Here is a tiny trained network, its code and every weight. The questions are about switching its units off for an input and a class, where a switched-off unit gives its printed mean instead of its output.

import numpy as np


def w(rows, s, z=0):
    codes = np.array(rows[::2]) - 128.0
    scale = np.full(codes.shape[1], s)
    scale[-1] = z or s
    return codes * scale


def norm(h):
    return h / np.sqrt((h * h).mean(-1, keepdims=True) + 1e-5)


def f(y):
    return y / 2 * (1 + np.tanh(0.7978845608 * (y + 0.044715 * y**3)))


def log_softmax(a):
    a = a - a.max(-1, keepdims=True)
    return a - np.log(np.exp(a).sum(-1, keepdims=True))


def net(x, mask):
    res = np.array(x, float).reshape(1, 7) / 4 @ E
    u = 0
    for l in range(4):
        y = f(norm(res) @ A[l][:, :-1].T + A[l][:, -1])
        res = res + np.where(mask[u : u + 10], y, B[l][:, -1]) @ B[l][:, :-1]
        u += 10
    return log_softmax(norm(res)[-1] @ U[:, :-1].T + U[:, -1])


A, B = {}, {}
E = w([
[127,29,111,23,184,192,217],'x0',
[174,99,54,212,219,159,91],'x1',
[248,121,97,45,101,55,89],'x2',
[130,127,130,127,126,130,128],'x3',
[3,74,38,71,86,151,5],'x4',
[112,234,59,93,174,147,139],'x5',
[128,127,129,127,124,127,130],'x6',
],0.0046)
A[0] = w([
[94,223,81,68,184,130,68,199],'L0N0',
[124,198,49,79,152,140,175,6],'L0N1',
[170,2,154,176,72,148,83,175],'L0N2',
[163,112,113,123,129,193,217,172],'L0N3',
[38,125,107,191,123,116,186,14],'L0N4',
[87,205,177,35,43,148,165,2],'L0N5',
[66,148,135,126,85,44,200,49],'L0N6',
[120,136,199,70,29,144,139,147],'L0N7',
[91,47,70,60,111,198,124,82],'L0N8',
[123,67,137,98,132,141,170,29],'L0N9',
],0.0067,0.004)
B[0] = w([
[118,174,112,143,99,87,189,240],'L0N0',
[86,167,151,74,101,82,150,129],'L0N1',
[75,210,78,118,103,70,227,252],'L0N2',
[132,158,177,144,156,72,79,200],'L0N3',
[218,168,163,131,1,221,128,141],'L0N4',
[145,9,76,234,171,106,148,161],'L0N5',
[171,111,117,153,135,152,76,127],'L0N6',
[146,124,97,183,154,115,143,200],'L0N7',
[133,149,199,133,155,79,104,226],'L0N8',
[102,125,182,53,111,119,75,128],'L0N9',
],0.0084,0.0039)
A[1] = w([
[86,107,31,109,136,134,71,145],'L1N0',
[200,118,73,91,91,89,129,7],'L1N1',
[108,93,125,73,210,168,187,2],'L1N2',
[1,100,104,141,123,183,121,83],'L1N3',
[51,130,86,78,118,144,56,20],'L1N4',
[165,87,53,25,67,64,59,133],'L1N5',
[226,122,169,110,150,138,184,30],'L1N6',
[53,60,108,74,76,105,50,50],'L1N7',
[103,180,125,168,84,105,63,146],'L1N8',
[70,94,41,77,80,143,79,75],'L1N9',
],0.0066,0.0037)
B[1] = w([
[149,116,153,146,224,115,173,187],'L1N0',
[64,116,76,142,58,234,141,124],'L1N1',
[135,44,165,87,74,124,111,124],'L1N2',
[254,142,127,148,110,157,190,211],'L1N3',
[193,167,232,141,172,175,195,136],'L1N4',
[211,158,177,197,66,222,155,219],'L1N5',
[173,186,208,162,117,128,184,148],'L1N6',
[109,158,197,172,220,118,196,166],'L1N7',
[147,127,200,132,120,61,58,255],'L1N8',
[216,135,233,152,193,109,199,165],'L1N9',
],0.0082,0.0027)
A[2] = w([
[167,38,132,169,148,131,124,83],'L2N0',
[191,160,141,165,105,45,140,244],'L2N1',
[118,170,34,126,211,159,140,102],'L2N2',
[90,142,129,62,122,92,81,153],'L2N3',
[30,127,170,140,125,255,130,122],'L2N4',
[149,137,65,156,63,195,182,3],'L2N5',
[96,122,113,120,61,232,36,58],'L2N6',
[145,70,94,138,168,117,76,112],'L2N7',
[195,119,99,99,93,213,172,93],'L2N8',
[121,66,137,10,158,191,129,61],'L2N9',
],0.0081,0.0034)
B[2] = w([
[99,56,75,72,74,104,171,132],'L2N0',
[31,94,128,95,192,216,103,250],'L2N1',
[162,61,52,88,59,86,186,137],'L2N2',
[102,109,145,123,111,196,81,130],'L2N3',
[220,179,107,98,15,253,95,134],'L2N4',
[93,123,171,108,151,172,52,132],'L2N5',
[96,60,95,164,200,179,108,125],'L2N6',
[80,91,111,195,136,146,116,121],'L2N7',
[113,72,154,248,42,201,6,131],'L2N8',
[165,29,174,73,99,75,47,131],'L2N9',
],0.006,0.011)
A[3] = w([
[117,174,130,202,122,71,64,139],'L3N0',
[117,124,227,77,179,188,73,228],'L3N1',
[112,122,146,225,96,110,184,185],'L3N2',
[63,103,88,110,94,121,97,67],'L3N3',
[132,199,125,154,84,196,130,157],'L3N4',
[154,43,147,2,166,172,134,62],'L3N5',
[54,118,131,102,124,52,209,209],'L3N6',
[193,112,39,151,212,130,93,146],'L3N7',
[157,2,26,177,161,131,183,4],'L3N8',
[101,117,110,127,90,214,187,214],'L3N9',
],0.0077,0.0028)
B[3] = w([
[129,41,184,63,106,116,119,185],'L3N0',
[111,154,58,221,195,164,87,239],'L3N1',
[177,121,92,60,111,124,170,224],'L3N2',
[89,184,147,217,254,181,180,136],'L3N3',
[176,91,104,92,78,157,116,191],'L3N4',
[77,85,219,70,49,80,57,160],'L3N5',
[127,160,53,119,127,117,93,253],'L3N6',
[85,54,159,122,93,161,178,150],'L3N7',
[93,16,131,154,165,179,136,161],'L3N8',
[127,129,54,114,83,145,95,198],'L3N9',
],0.009,0.0057)
U = w([
[196,212,231,185,215,119,208,94],'0',
[225,128,161,158,10,225,92,88],'1',
[91,124,117,125,162,137,97,254],'2',
[72,103,250,109,142,54,18,66],'3',
[96,17,101,114,116,105,219,10],'4',
[100,140,102,139,153,141,104,179],'5',
[96,200,77,56,80,45,178,67],'6',
],0.011,0.0067)

Each question gives the input, the list of numbers given to net, and the class t.
The units are the neurons (one row each of A and B). Each row of codes is followed by its name. A weight is (code - 128) times the scale printed after its matrix; where a second scale follows, it is the last column's (A, B and U).
mask holds one flag per neuron, layer by layer. A switched-off neuron (its flag False) gives its mean, the last column of its row in B, instead of its output. The means were averaged over made-up inputs and are rounded, as every weight is.
A unit's drop is (log p(t) with every unit on - log p(t) with that unit switched off) / (log p(t) with every unit on - log p(t) with every unit switched off).
The circuit of an input: a set's keep is (log p(t) with only the set's units on - log p(t) with every unit switched off) / (log p(t) with every unit on - log p(t) with every unit switched off). Starting from the 12 units with the biggest drops (on a tie, the unit counted first), units are removed one at a time, each time the one whose removal leaves the highest keep (on an exact tie, the one counted first), for as long as the keep stays at least 0.8.
units of the circuit, in order: the units of the circuit, biggest drop first
k most important neurons: the k neurons with the biggest drops, biggest first
top k neurons in layer l: the k neurons of layer l with the biggest drops, biggest first
input [-1,-7,-1,-7,-2,-8,-6], class 6: units of the circuit, in order => L0N2
input [7,1,7,2,8,0,6], class 0: top 3 neurons in layer 1 => L1N5, L1N7, L1N9
input [8,7,1,-5,6,0,0], class 3: units of the circuit, in order => L0N8, L3N5
input [-4,7,-1,-7,6,-1,-1], class 4: units of the circuit, in order => L3N7, L2N2, L1N0
input [-1,-8,1,7,1,-7,4], class 4: 4 most important neurons => L0N5, L3N8, L0N7, L3N1
input [8,2,-7,5,5,8,0], class 3: 3 most important neurons => L3N5, L1N5, L0N2
input [-8,-3,-3,-5,6,-1,-3], class 3: 3 most important neurons => L1N8, L3N0, L0N0
input [-2,-8,-4,-4,6,-7,1], class 4: units of the circuit, in order => L0N5, L0N7, L3N2
input [1,7,-4,-1,-3,6,3], class 4: units of the circuit, in order => L2N2, L3N7
input [8,7,-6,-7,6,-1,1], class 3: units of the circuit, in order => L3N5, L1N2, L2N9
input [1,-3,8,0,2,8,3], class 1: 3 most important neurons => L1N5, L0N2, L2N8
input [-5,-4,-5,8,-5,0,-2], class 5: units of the circuit, in order => L2N1, L3N1, L0N0
input [-8,-7,2,-1,5,4,-5], class 3: units of the circuit, in order => L1N8, L3N0
input [-3,-1,3,-8,-4,1,-5], class 5: units of the circuit, in order => L2N1
input [0,8,8,3,4,-8,-3], class 1: top 3 neurons in layer 1 => L1N5, L1N1, L1N8
input [-7,-6,3,6,2,6,6], class 3: units of the circuit, in order => L1N8, L3N0
input [7,0,8,-7,8,-2,-1], class 0: 3 most important neurons => L1N7, L1N5, L1N9
input [-8,3,8,5,-6,1,-2], class 1: 4 most important neurons => L0N8, L0N3, L1N1, L3N4
input [3,-2,3,4,-5,-1,6], class 2: 3 most important neurons => L2N1, L3N1, L1N5
input [-7,-6,-5,-2,-3,-2,-1], class 3: top neuron in layer 1 => L1N8
input [-3,-2,5,-8,-4,-4,-4], class 5: top 2 neurons in layer 0 => L0N4, L0N0
input [0,-7,-1,0,-3,-8,-8], class 2: 2 most important neurons => L3N6, L0N7
input [-1,7,-3,-1,7,-5,-7], class 0: 2 most important neurons => L1N9, L0N7
input [-6,-6,1,8,-5,-4,7], class 5: 2 most important neurons => L2N1, L0N0
input [4,7,-1,-2,1,5,-6], class 4: 2 most important neurons => L2N2, L0N2
input [6,7,-6,-4,6,-4,-5], class 4: top 3 neurons in layer 1 => L1N3, L1N5, L1N8
input [3,-7,-1,-4,3,4,5], class 4: units of the circuit, in order => L0N5
input [-1,7,-4,-3,1,-5,3], class 4: top 2 neurons in layer 0 => L0N0, L0N8
